Here is a tiny trained network, its code and every weight. The questions are about switching its units off for an input and a target symbol, where a switched-off unit gives its printed mean instead of its output.

import numpy as np


def w(rows, s, z=0):
    codes = np.array(rows[::2]) - 128.0
    scale = np.full(codes.shape[1], s)
    scale[-1] = z or s
    return codes * scale


def norm(h):
    return h / np.sqrt((h * h).mean(-1, keepdims=True) + 1e-5)


def f(y):
    return y / 2 * (1 + np.tanh(0.7978845608 * (y + 0.044715 * y**3)))


def softmax(a):
    e = np.exp(a - a.max(-1, keepdims=True))
    return e / e.sum(-1, keepdims=True)


def log_softmax(a):
    a = a - a.max(-1, keepdims=True)
    return a - np.log(np.exp(a).sum(-1, keepdims=True))


def net(x, mask):
    ids = ['αβζξτψ'.index(c) for c in x.split()]
    T = len(ids)
    res = E[ids] + P[:T]
    u = 0
    for l in range(2):
        q, k, v = (norm(res) @ M[l].T for M in (Q, K, V))
        z = softmax(np.where(np.tri(T) > 0, q @ k.T / 2**0.5, -1e9)) @ v
        res = res + np.where(mask[u], z, O[l][:, -1]) @ O[l][:, :-1]
        u += 1
        y = f(norm(res) @ A[l][:, :-1].T + A[l][:, -1])
        res = res + np.where(mask[u : u + 8], y, B[l][:, -1]) @ B[l][:, :-1]
        u += 8
    return log_softmax(norm(res)[-1] @ U[:, :-1].T + U[:, -1])


Q, K, V, O, A, B = {}, {}, {}, {}, {}, {}
E = w([
[142,113,20,103],'α',
[246,155,153,245],'β',
[148,101,25,108],'ζ',
[192,2,154,154],'ξ',
[152,88,53,125],'τ',
[192,175,29,120],'ψ',
],0.0057)
P = w([
[93,105,157,104],'0',
[174,109,92,135],'1',
[111,60,126,254],'2',
[91,163,150,85],'3',
[135,115,28,166],'4',
[165,75,122,82],'5',
[94,140,184,213],'6',
[82,179,177,98],'7',
[91,76,31,153],'8',
[144,71,224,68],'9',
[85,188,184,221],'10',
[103,152,140,61],'11',
[23,16,69,160],'12',
],0.0077)
Q[0] = w([
[199,102,91,3],'L0H0',
[158,46,59,136],'L0H0',
],0.016)
K[0] = w([
[196,62,4,204],'L0H0',
[208,97,144,67],'L0H0',
],0.014)
V[0] = w([
[13,114,88,17],'L0H0',
[254,231,161,70],'L0H0',
],0.0084)
O[0] = w([
[112,150,206,254,3],'L0H0',
[203,46,21,99,203],'L0H0',
],0.0073,0.0031)
A[0] = w([
[169,187,2,250,178],'L0N0',
[198,65,111,222,61],'L0N1',
[39,175,115,206,97],'L0N2',
[170,253,187,19,1],'L0N3',
[76,23,36,183,179],'L0N4',
[94,191,94,110,139],'L0N5',
[71,142,177,16,146],'L0N6',
[208,117,141,225,97],'L0N7',
],0.006,0.0023)
B[0] = w([
[225,111,193,212,254],'L0N0',
[158,158,2,127,188],'L0N1',
[171,108,179,43,127],'L0N2',
[236,108,35,62,159],'L0N3',
[79,208,164,228,251],'L0N4',
[182,113,165,178,141],'L0N5',
[58,75,38,180,178],'L0N6',
[156,81,39,122,166],'L0N7',
],0.0067,0.0041)
Q[1] = w([
[57,144,86,189],'L1H0',
[104,133,1,170],'L1H0',
],0.0099)
K[1] = w([
[200,28,226,23],'L1H0',
[255,52,161,67],'L1H0',
],0.0068)
V[1] = w([
[15,172,109,73],'L1H0',
[148,253,114,119],'L1H0',
],0.012)
O[1] = w([
[178,115,123,223,2],'L1H0',
[2,106,41,177,100],'L1H0',
],0.0087,0.0079)
A[1] = w([
[72,116,141,3,138],'L1N0',
[201,157,210,58,19],'L1N1',
[156,23,102,172,148],'L1N2',
[130,210,154,254,90],'L1N3',
[161,132,221,91,28],'L1N4',
[103,137,46,201,7],'L1N5',
[82,171,133,190,138],'L1N6',
[202,105,83,37,44],'L1N7',
],0.0079,0.0012)
B[1] = w([
[195,2,59,60,237],'L1N0',
[229,108,181,95,161],'L1N1',
[169,249,63,114,161],'L1N2',
[6,60,146,90,176],'L1N3',
[184,202,163,75,137],'L1N4',
[217,121,188,145,157],'L1N5',
[89,83,144,181,125],'L1N6',
[14,101,197,140,254],'L1N7',
],0.0096,0.006)
U = w([
[74,98,172,202,6],'α',
[56,118,184,195,53],'β',
[189,161,55,230,199],'ζ',
[214,142,254,82,124],'ξ',
[66,82,194,186,125],'τ',
[72,71,70,47,196],'ψ',
],0.0062,0.0022)

Each question gives the input, a string of symbols that net reads in full, and the target symbol t.
The units are the heads (2 rows each of Q, K, V and O) and the neurons (one row each of A and B). Each row of codes is followed by its name. A weight is (code - 128) times the scale printed after its matrix; where a second scale follows, it is the last column's (O, A, B and U).
mask holds one flag per unit, layer by layer, with each layer's heads first. A switched-off unit (its flag False) gives its mean, the last column of its rows in O or B, instead of its output. The means were averaged over made-up inputs and are rounded, as every weight is.
A unit's drop is (log p(t) with every unit on - log p(t) with that unit switched off) / (log p(t) with every unit on - log p(t) with every unit switched off).
The circuit of an input: a set's keep is (log p(t) with only the set's units on - log p(t) with every unit switched off) / (log p(t) with every unit on - log p(t) with every unit switched off). Starting from the 12 units with the biggest drops (on a tie, the unit counted first), units are removed one at a time, each time the one whose removal leaves the highest keep (on an exact tie, the one counted first), for as long as the keep stays at least 0.8.
circuit, biggest first: the units of the circuit, biggest drop first
top k neurons: the k neurons with the biggest drops, biggest first
top k neurons in layer l: the k neurons of layer l with the biggest drops, biggest first
drop when u is switched off: that unit's drop, to one decimal
input ξ ψ ξ ψ ψ ζ ψ ψ τ, target τ: top neuron -> (L0N4)
input ψ α ζ, target ζ: top 4 neurons in layer 1 -> (L1N7 L1N2 L1N5 L1N0)
input ψ ψ ψ ψ ξ ξ ξ, target ζ: circuit, biggest first -> (L0H0 L1N2)
input ψ ξ τ, target ζ: circuit, biggest first -> (L0N0 L1N2)
input β τ β ξ ψ ξ ψ ψ ψ β, target ψ: circuit, biggest first -> (L1H0 L0H0)
input ψ ζ ξ ψ β ξ β ξ ψ ψ ξ ψ β, target ζ: top 4 neurons -> (L0N0 L1N7 L0N1 L1N2)
input τ ψ α ψ ψ ψ ψ ψ α ζ ζ ξ ζ, target τ: top 2 neurons -> (L0N4 L0N0)
input β β ξ ψ ξ ξ ψ ξ ψ, target ξ: top 2 neurons -> (L0N1 L1N0)
input ψ ζ α, target ζ: top 3 neurons in layer 1 -> (L1N7 L1N2 L1N5)
input ξ ζ β, target ξ: top 2 neurons -> (L0N4 L0N2)
input ψ ξ τ ψ ζ, target ξ: top 2 neurons -> (L0N6 L0N3)
input ξ β ψ ψ ψ ψ β ξ ξ ζ τ ψ ψ, target τ: top 2 neurons -> (L0N4 L1N3)
input ζ ψ ξ τ ξ ξ β ψ α ψ α, target ζ: top 2 neurons -> (L0N0 L1N7)
input β ζ β, target ψ: circuit, biggest first -> (L0H0)
input ξ α α ψ β ψ ψ β ψ ψ β ξ ψ, target ζ: top 2 neurons -> (L0N4 L0N0)
input ξ ζ ζ τ τ, target τ: top 2 neurons in layer 0 -> (L0N0 L0N6)
input ψ ζ α ξ ζ, target τ: top 2 neurons in layer 1 -> (L1N3 L1N0)
input β ξ ψ ψ ψ ξ ξ ψ ψ ζ τ τ ψ, target τ: top 3 neurons -> (L0N4 L0N0 L1N3)
input ξ ψ α, target ξ: top 3 neurons in layer 0 -> (L0N2 L0N6 L0N4)
input ψ ψ ζ, target ζ: top neuron -> (L1N7)
input ξ ξ ξ ψ ψ ψ α ψ ξ ψ α β τ, target ζ: top 2 neurons -> (L0N0 L0N4)
input ψ ξ ζ ξ τ, target ξ: drop when L0H0 is switched off -> 0.1
input ζ ζ ξ β α, target τ: drop when L1H0 is switched off -> 0.0
input ψ β ψ ξ ψ ξ ξ, target ξ: drop when L0N3 is switched off -> 0.1
input ψ ψ ξ, target ζ: drop when L1N2 is switched off -> 0.2
